Here is a tiny trained network, its code and every weight. The questions are about switching its units off for an input and a class, where a switched-off unit gives its printed mean instead of its output.

import numpy as np


def w(rows, s, z=0):
    codes = np.array(rows[::2]) - 128.0
    scale = np.full(codes.shape[1], s)
    scale[-1] = z or s
    return codes * scale


def f(y):
    return y / 2 * (1 + np.tanh(0.7978845608 * (y + 0.044715 * y**3)))


def log_softmax(a):
    a = a - a.max(-1, keepdims=True)
    return a - np.log(np.exp(a).sum(-1, keepdims=True))


def net(x, mask):
    res = np.array(x, float).reshape(1, 5) / 4 @ E
    y = f(res @ A[0][:, :-1].T + A[0][:, -1])
    res = res + np.where(mask, y, B[0][:, -1]) @ B[0][:, :-1]
    return log_softmax(res[-1] @ U[:, :-1].T + U[:, -1])


A, B = {}, {}
E = w([
[109,234,51,245],'x0',
[130,125,131,131],'x1',
[130,123,127,131],'x2',
[1,73,114,137],'x3',
[82,197,249,149],'x4',
],0.0053)
A[0] = w([
[134,83,163,73,42],'neuron 1',
[55,95,111,144,41],'neuron 2',
[218,171,141,106,43],'neuron 3',
[115,159,107,84,217],'neuron 4',
[146,113,39,82,94],'neuron 5',
[153,108,106,119,22],'neuron 6',
[116,151,103,168,67],'neuron 7',
[101,181,204,132,47],'neuron 8',
[149,60,178,107,17],'neuron 9',
[249,120,170,181,55],'neuron 10',
[158,91,51,132,36],'neuron 11',
[115,171,87,176,57],'neuron 12',
[30,70,117,153,67],'neuron 13',
[159,87,45,138,40],'neuron 14',
[122,162,84,188,64],'neuron 15',
[104,147,114,149,2],'neuron 16',
[123,137,119,111,239],'neuron 17',
[110,173,214,154,85],'neuron 18',
[138,92,155,73,50],'neuron 19',
[108,185,76,159,45],'neuron 20',
],0.012,0.0046)
B[0] = w([
[134,109,239,151,192],'neuron 1',
[146,110,69,10,162],'neuron 2',
[144,166,104,20,194],'neuron 3',
[141,228,176,204,224],'neuron 4',
[26,166,142,154,208],'neuron 5',
[57,38,107,33,94],'neuron 6',
[141,74,167,104,153],'neuron 7',
[19,80,90,131,199],'neuron 8',
[137,53,206,124,176],'neuron 9',
[152,209,124,32,213],'neuron 10',
[35,102,93,130,169],'neuron 11',
[147,90,224,112,202],'neuron 12',
[175,237,109,5,239],'neuron 13',
[27,117,94,147,183],'neuron 14',
[155,96,234,125,214],'neuron 15',
[108,29,130,40,95],'neuron 16',
[147,251,185,219,254],'neuron 17',
[6,131,98,152,238],'neuron 18',
[132,113,221,133,177],'neuron 19',
[145,65,219,104,200],'neuron 20',
],0.025,0.0028)
U = w([
[119,167,160,173,246],'0',
[122,115,232,145,88],'1',
[117,169,150,165,227],'2',
[23,163,143,166,55],'3',
[146,203,141,72,57],'4',
[220,81,42,254,105],'5',
[172,38,69,140,49],'6',
],0.0062,0.013)

Each question gives the input, the list of numbers given to net, and the class t.
The units are the neurons (one row each of A and B). Each row of codes is followed by its name. A weight is (code - 128) times the scale printed after its matrix; where a second scale follows, it is the last column's (A, B and U).
mask holds one flag per neuron, in row order. A switched-off neuron (its flag False) gives its mean, the last column of its row in B, instead of its output. The means were averaged over made-up inputs and are rounded, as every weight is.
A unit's drop is (log p(t) with every unit on - log p(t) with that unit switched off) / (log p(t) with every unit on - log p(t) with every unit switched off).
The circuit of an input: a set's keep is (log p(t) with only the set's units on - log p(t) with every unit switched off) / (log p(t) with every unit on - log p(t) with every unit switched off). Starting from the 12 units with the biggest drops (on a tie, the unit counted first), units are removed one at a time, each time the one whose removal leaves the highest keep (on an exact tie, the one counted first), for as long as the keep stays at least 0.8.
units of the circuit, in order: the units of the circuit, biggest drop first
top k neurons: the k neurons with the biggest drops, biggest first
drop when u is switched off: that unit's drop, to one decimal
input [-2,-4,-3,6,-5], class 4: units of the circuit, in order => [neuron 13]
input [-7,7,-4,2,-6], class 1: top 4 neurons => [neuron 1; neuron 9; neuron 19; neuron 18]
input [-6,-1,-2,1,8], class 3: top 2 neurons => [neuron 18; neuron 8]
input [5,-4,4,4,-5], class 1: units of the circuit, in order => [neuron 15; neuron 20]
input [2,7,5,8,2], class 4: top 2 neurons => [neuron 13; neuron 2]
input [3,6,5,-4,-8], class 3: units of the circuit, in order => [neuron 14; neuron 5]
input [7,-7,-4,0,8], class 3: top 2 neurons => [neuron 18; neuron 8]
input [6,-3,4,-4,7], class 3: top 2 neurons => [neuron 18; neuron 8]
input [3,0,0,-7,-2], class 4: units of the circuit, in order => [neuron 10; neuron 3]
input [7,-4,-2,5,-7], class 1: top 2 neurons => [neuron 15; neuron 20]
input [-3,0,-1,-8,-2], class 4: top 2 neurons => [neuron 10; neuron 3]
input [5,4,-4,7,1], class 4: units of the circuit, in order => [neuron 13; neuron 2]
input [8,1,3,-8,-1], class 1: top 4 neurons => [neuron 15; neuron 20; neuron 12; neuron 13]
input [6,-2,5,-2,8], class 3: units of the circuit, in order => [neuron 18]
input [0,-4,4,-3,5], class 3: top 3 neurons => [neuron 18; neuron 8; neuron 13]
input [6,-3,-3,-6,-2], class 1: top 3 neurons => [neuron 15; neuron 20; neuron 12]
input [-3,4,-5,7,-6], class 4: top 4 neurons => [neuron 13; neuron 2; neuron 18; neuron 8]
input [-1,-3,1,-2,-7], class 3: top 3 neurons => [neuron 5; neuron 14; neuron 11]
input [-3,2,0,6,1], class 4: top 2 neurons => [neuron 13; neuron 2]
input [-8,3,0,-5,-8], class 1: units of the circuit, in order => [neuron 9]
input [3,-5,-3,-2,-6], class 3: drop when neuron 14 is switched off => 0.4
input [-8,6,1,1,-5], class 1: drop when neuron 3 is switched off => 0.0
input [1,1,5,6,-7], class 3: drop when neuron 18 is switched off => -0.1
input [-3,-5,5,1,8], class 3: drop when neuron 18 is switched off => 0.3
